Group, then class
[ -2   5 -10  -6  -3  23   1   4 -16  28   5 -11  10  -3  -2   9  -4   0
  13  15  -1   4  -4  -3  -2  13   6   3 -21   5 -12   3  -3   2]	<73>.Z483
[ -2  13  -3  -2  10  27  -8   5  -6  39  -7 -22  -3  -4   4   8   6   3
  18  27  -1   2  -8  -5  -2   1   7  -1 -32  -6 -13   6   1 -18]	<73>.Z483
[-10  -5 -12   2 -11  31  -5   9 -10  14   2  -6  11 -15 -22   1 -22  12
  18   4  -1  19 -12   7  -5  14  28  -9 -19   6 -20 -10   9   7]	<77>.Z167
[-12  -9 -12  -6  -3  34  -8   9  -4  15   1  -8   3 -27 -25  11 -37  19
  17  11   4  17 -15  -6  -6  10  23  -2 -28  -1 -28  -5   7   3]	<77>.Z167
[-10 -20  -8  -3  -7  25  -5  15 -14  -1  17   1  -1 -15 -22   0 -16  23
   2   2  11  16  -9  -6  -3  11  23  -2 -25  -7 -20  -3  -2  11]	<77>.Z300
[ -6 -15  -9  -2 -13  21  -5  -2  11  -8  -1   6   3 -12 -29   3 -18  12
  17  -6  -2  14 -13   1  10  23  31 -16   0  -7 -13  -3   3   7]	<77>.Z167
[ -4  21 -10  -3  -7  14 -10  14 -17  16  13  -3   2  -3  -9   2   3   8
   7  14   2  15  -7  -3  -9   7   4   5 -25   5 -15  -6   5   2]	<73>.Z654
[ -1  16  -5  -1  -7  18  -2   8 -35  39   4 -22   3   3   5   1  13  -3
  13  14   4  14   0  -8 -18   3  -1  -1 -33   5 -14   2   6  -2]	<73>.Z483
[ -4   8  -7   0   3  27  -5   4 -14  29   4 -12   4  -4  -1   3  -1   7
  16  19  -2   6  -5   1  -4   8  16  -2 -17  -1  -1   0   0  -4]	<73>.Z483
[ -7 -14   2   5  -1  23  -3  15 -14  22  -6 -14  -5  -5  -5   3 -16  15
   4   4   9   6  -5  -4  -6   0  13  -3 -32   0 -13  -5   7  -3]	<77>.Z300
[  0  14  -9  -1  -7  21  -2   0  -9  29  -5  -8   5  -1 -11  -2   1  -2
  18  12 -11   8  -6   1  -5  14  12  -6 -17   0 -10   2   2  -7]	<73>.Z483
[ -6  -2  -3   5 -12  20   0   1 -13  17  -3 -19   0  -3 -10   0  -6   6
  11   4  -1  10  -5   2  -3   7  15 -10 -13  -3  -9  -2   4  -2]	<77>.Z167
[  1   5  -3  -3   9  19  -4  -2 -14  30  -3 -13   2  -3  12   7   0   5
  16  14   1   5  -3   1   2   8   5  -1 -19  -1  -7   2   0 -11]	<73>.Z483
[  2   7  -8  -9  -6  12  -4  -1   8   3   5   8   1  -1  -9   4   2  -6
   6  10  -9  -3  -8  -1   1  12  13  -3  -4  -1  -9  10  -4 -10]	<73>.Z654
[  2   7  -6  -2   9  11  -2   2 -18  22  10 -11   5   4  13   3  12  -7
   8  10   3  -2   1  -9 -19  -9   2   2  -9   4 -10   3   0  -4]	<73>.Z483
[ -2 -14   1   5  -8  16  -1  12 -19  24  -4 -11  -2  -2 -12 -12   0   4
   2 -10   8  14  -4  -6 -14  11  11  -5 -26  -2 -12  -7   2   5]	<77>.Z300
[ -3  -8  -1  -2 -23  14   4   1   0  10  -7   0  -1  -3 -13  -4  -3   7
   3  -2  -8   6  -6   0  12  25  17 -10 -14   1  -6   1  -1  -5]	<77>.Z300
[  5  19   1   8  -9  -2   0   5 -19  11   5  -7   1  16   9 -12  40 -19
   7   5  -3   3   4  -2 -20  12   1  -4   4  -2   9   4   1   1]	<73>.Z654
[ -5 -11  -2   5 -11  18   2   5  -1  11  -2  -9   1  -2 -11 -10  -3   4
   0  -7   0   9  -5   2   9   8  13  -8  -9   0 -11  -5  -1  -2]	<77>.Z300
[  5   7   0  -6  -3   6  -4  -1   5   9  -4   3  -3   3   2   3  14  -7
   2   5  -3  -2  -3  -4   1   8   2  -5 -10   1  -3   5   1 -13]	<73>.Z654
[ -2   1 -11  -2  -9  24  -3   5  -6  23   4  -3   6  -7  -8   0  -8   1
  13  10  -6   8  -9   0   6  24  17   0 -18   4 -19   1  -3  -1]	<73>.Z483
[ -4 -11   0   5 -11  11   1   8   3   3  -1  -2  -2  -3 -14  -9  -4   6
   1  -7   2   6  -4   2   5  13  19  -8  -7  -5  -4  -2   0   0]	<77>.Z300
[ -8 -13   5  18  -5  21   0  17 -39  31  -4 -39  -3  -2   2  -5  -1   4
   5  -1  15  16   2  -7 -35   4   0   3 -31   1 -13  -5   9   2]	<77>.Z300
[  4   7   0  -8   7  11  -2 -13   3  23 -16   1   3   5   3   6   4   5
  11   8  -7  -5  -2   0  19   5   7  -8 -14  -1   2   2  -1 -11]	<73>.Z483
[ -7  -2  -2  12 -23  15   0   5  11   9 -13 -16  -3  -2 -12  -5   2   0
  11   2 -11   5  -8   6  11  22  18 -15  -8  -5  -5   1   6 -11]	<77>.Z167
[ -4 -22  -3  -1 -20  11   4  -5   7  -8   0   5   3  -5 -27  -2  -9  -2
   7 -15  -4   5  -5   1   9  25  25 -14   8  -5  -6   5  -4  10]	<77>.Z300
[ -1   2 -10 -14   2  20 -12   3  -1   4   6   4   1 -13   2  19 -11   9
  14  19   6  -1  -9  -2   3   9  14  -1 -19  -1 -13   7  -1 -10]	<73>.Z654
[ -2  -5  -4   2 -11  22  -3   2   6  18 -12  -5   0  -6 -20  -1 -12   1
  15  -1  -1   7 -10   3  12  19  24 -12 -18  -7 -12   0   2  -5]	<77>.Z300
[ -4 -22   0   2   1  18  -3   5 -12  10   1  -8   1  -8  -1   3 -11  17
  -1  -3   8   6  -2  -6  -2  -1  12  -4 -16   0 -17   0   1  -3]	<77>.Z300
[ 4 -1 -4 -3 13 10 -7 -5 -5  3  9 -2  6  2 15 11  7  2  4  5  2 -7  1 -1
  3 -3  2  1  5  4 -4  8 -2 -5]	<73>.Z483
[ -1  10 -11  -8  -4  19 -10   5  -8  12   9  -4   1  -4   0  12  -4   4
   8  16   1   5  -6  -2  -3   4   8   1 -18   3 -12   4   2  -7]	<73>.Z654
[ -1 -12  -2   0  -3  22   1  -1  -4  27  -9  -6   4  -6  -6   2  -8   2
  12   4   1   4  -6  -4   8  13  19 -11 -18  -1 -10  -2   2  -4]	<77>.Z300
[ -4   1   4  10 -20  15   5  -4  -4  22 -26 -18  -5   0 -16  -4   3  -3
  22  -1  -4   9  -4   3   4  17  21 -21 -13 -10   7  -5   5  -2]	<77>.Z167
[  4  13  -6  -3   9  12  -6   3   1  34  -5  -1   5   0 -12  -3  13  -6
  19   6  -6   4 -10  -5  -4  17  12  -1 -19  -5 -10   2  -3  -4]	<73>.Z483
[ -7 -14  -5   4   8  30  -5   1  -5  17  -4 -15   4 -13  -8  13 -25  16
  13   1  12   4  -6   0   6  -4  21  -7 -15  -3 -14  -3   5  -2]	<77>.Z167
[ -6 -14  -3   6  12  23  -4   8  -2  12   3  -6   4  -6  -4   3  -7  15
   6   4   5   3  -5  -8   4  -8  22  -7 -13   1 -13  -5   5   0]	<77>.Z167
[  1  13  -4  -8  -3  11  -4  -4 -14  13   1   2   4   2   2   5   9   5
   8  10  -7   5  -1  -2   5   9   4  -5 -11   3  -4   0   2  -6]	<73>.Z654
[ -3  -2  -2   7 -21   8   2   7 -12  16   3  -6   3   7 -20 -17   8  -4
   4  -9   1  13  -5   3  -3  11  15  -9 -13  -2  -7   0  -2   9]	<77>.Z300
[ -9  -7   1  12 -13  16   0   4 -10  15  -9 -24  -3  -3 -15  -5  -2   2
  13   0   3  11  -3  -1  -8   5  18 -13 -12  -7  -5  -5  10   0]	<77>.Z167
[-12 -11 -12  -5  -9  37  -7  11 -12  17   9  -2   3 -17 -27   7 -37  22
   9   5   4  17 -13   2   3  10  25  -1 -28   1 -28  -3   4   5]	<77>.Z167
[ -5  -7  -1   6 -10   9   4   2 -18  13   1 -11   2   2  -8  -9   4   6
   3  -8   3  10   0  -1  -1   6  13  -9  -9   1  -5  -7   2  10]	<77>.Z300
[ -6 -17   0   1  -1  17   2   3 -14  14   0 -10   1  -5 -10  -4 -14  13
   2  -5   6  10  -1  -1  -7   0  10  -4 -15  -2 -13  -6   3   1]	<77>.Z300
[ -8 -17   0   5   2  21  -1   0  -4   8  -5 -14  -1 -10  -5   6 -18  15
   8   3   4   5  -1   0   3  -1  17  -9 -10  -3 -10   0   6  -6]	<77>.Z167
[ -8 -12  -4   6  -5  24  -5   7  -7   9   2  -7   2  -8 -25  -1 -18  12
  11  -3  10  10  -7   0  -1   0  30 -11 -12  -5 -12  -7   6   7]	<77>.Z167
[ -4 -14   2  15   2  11  -1   5  -1   2  -4 -11  -4  -3   2  -3  -9   9
   2  -6   5   4  -1   3   6  -4  18  -9   1  -3  -1  -6   7  -3]	<77>.Z167
[ -6 -15  -3   1  -9  20   0   1  10   5  -6   2   1  -8 -20   1 -23   8
   9  -2   0   2  -8   1  14   3  31 -14  -4  -5  -9  -2   2   2]	<77>.Z167

Group, then class
[  7   1   7  -3   2   6   5 -13  -1   3   2   8  12   5  -3   8   4   1
 -14   3   6   7  -2   3   2  10   4  -3  -7   3 -13  -4  -6  30]	Z.Z280
[  0  -3   5  -1   1   8   0 -16  -5   8  -1   8   9   1  -1  11   4   0
  -8   2   8   2  -2   4   4  10   6   3   0  -1  -3  -1   0  17]	Z.Z179
[ -8   6  -3  -5  -4   1   1   0  -2   7  -1   7   8   6   3   5   6   5
 -12   0   4  11  -7   1  -4  -4   0  -8   5 -14  -3   3 -10 -23]	N.Z184
[-12   6 -13  -3  -6   2   1  -1  -1  -3  -5  13   8   9   9  -3  10   6
 -11   3   6  12  -4   1  -2   2  -4  21  11  -9  -1   5  -7 -15]	N.Z184
[ -5   4  -5  -4  -3   1  -1   3  -2  -4  -2   6   1   2   7   5  -1   7
  -8   7  -1  13 -12   1  -2  -5  -2  -4  13 -11   0   5  -8 -18]	N.Z184
[ -9   6  -7   2   2   0  -1  -6  -2  -3  -6   5   5   5   1   6  13   8
 -18   7   5  22 -18   2  -2   0   3  11   5  -5   2   2  -7  -3]	N.Z392
[-11  12  -8   0   2   0  -1  -1  -8  -4  -3   2   6   4   7   0  16   9
 -16   5   5  15 -15  -1  -2   4   0  15   5  -9   2  10  -6 -20]	N.Z392
[ -7   8   1  -4  -1   2   2   0   0  -9  -3  -1   6   7   9   5   6  12
 -10   4   2  11 -12   0  -1  -2   1  -8   4  -7  -4   8  -8 -15]	N.Z184
[ -6  -1  -5   1  -6  -2  -1   1  -1   7  -3   4  10   7  11  -2   5   1
  -6  -8   3   5  -7   3  -2   0  -3  -4   2  -9  -1   3   0 -18]	N.Z184
[ -7   0  -4  -2  -6  -3   1  -1  -3   6  -3   9   4   8   8   7   6   1
 -10   2   2   9  -2   2  -1  -2   3   2   3 -10  -1   3  -4 -21]	N.Z392
[ -7   0   2   0   7  13   1 -16  -2  13  -6  20   9  -1  -5  13   1   0
 -14  -5   0   5  -2   6   0   7  -3 -11  -1  -4  -2 -11   0  11]	Z.Z280
[ -7  -8  -1  -4  -1   3   4 -20   0   2  -2  16   9   3   2  21   3   8
 -18  -1   2   6  -5   7   2   5   0  -1   2  -7  -5 -10  -3  11]	Z.Z280
[ -5   2   3   0   2   9  -1 -15   0   9  -1   9  12   2  -2   7   4  -3
  -5  -7  14   2  -1   8   4   9   8   3   3   2  -6  -2   5  25]	Z.Z280
[ -3   6  -4   2  -8  -9  -1  -2  -2  -5  -1  -8  10   5  10  -3   7   9
  -8   1   3  14 -16   2  -3  -1  -7   0  -5  -3  -2   6  -4 -14]	N.Z184
[ -7  -1  -2   2   0   6   0 -13  -3   6   1   5   7   3   0  10   8  -1
 -11  -1   2   3  -4   4   2   4   1  11   2  -3   0   0  -1   3]	Z.Z280
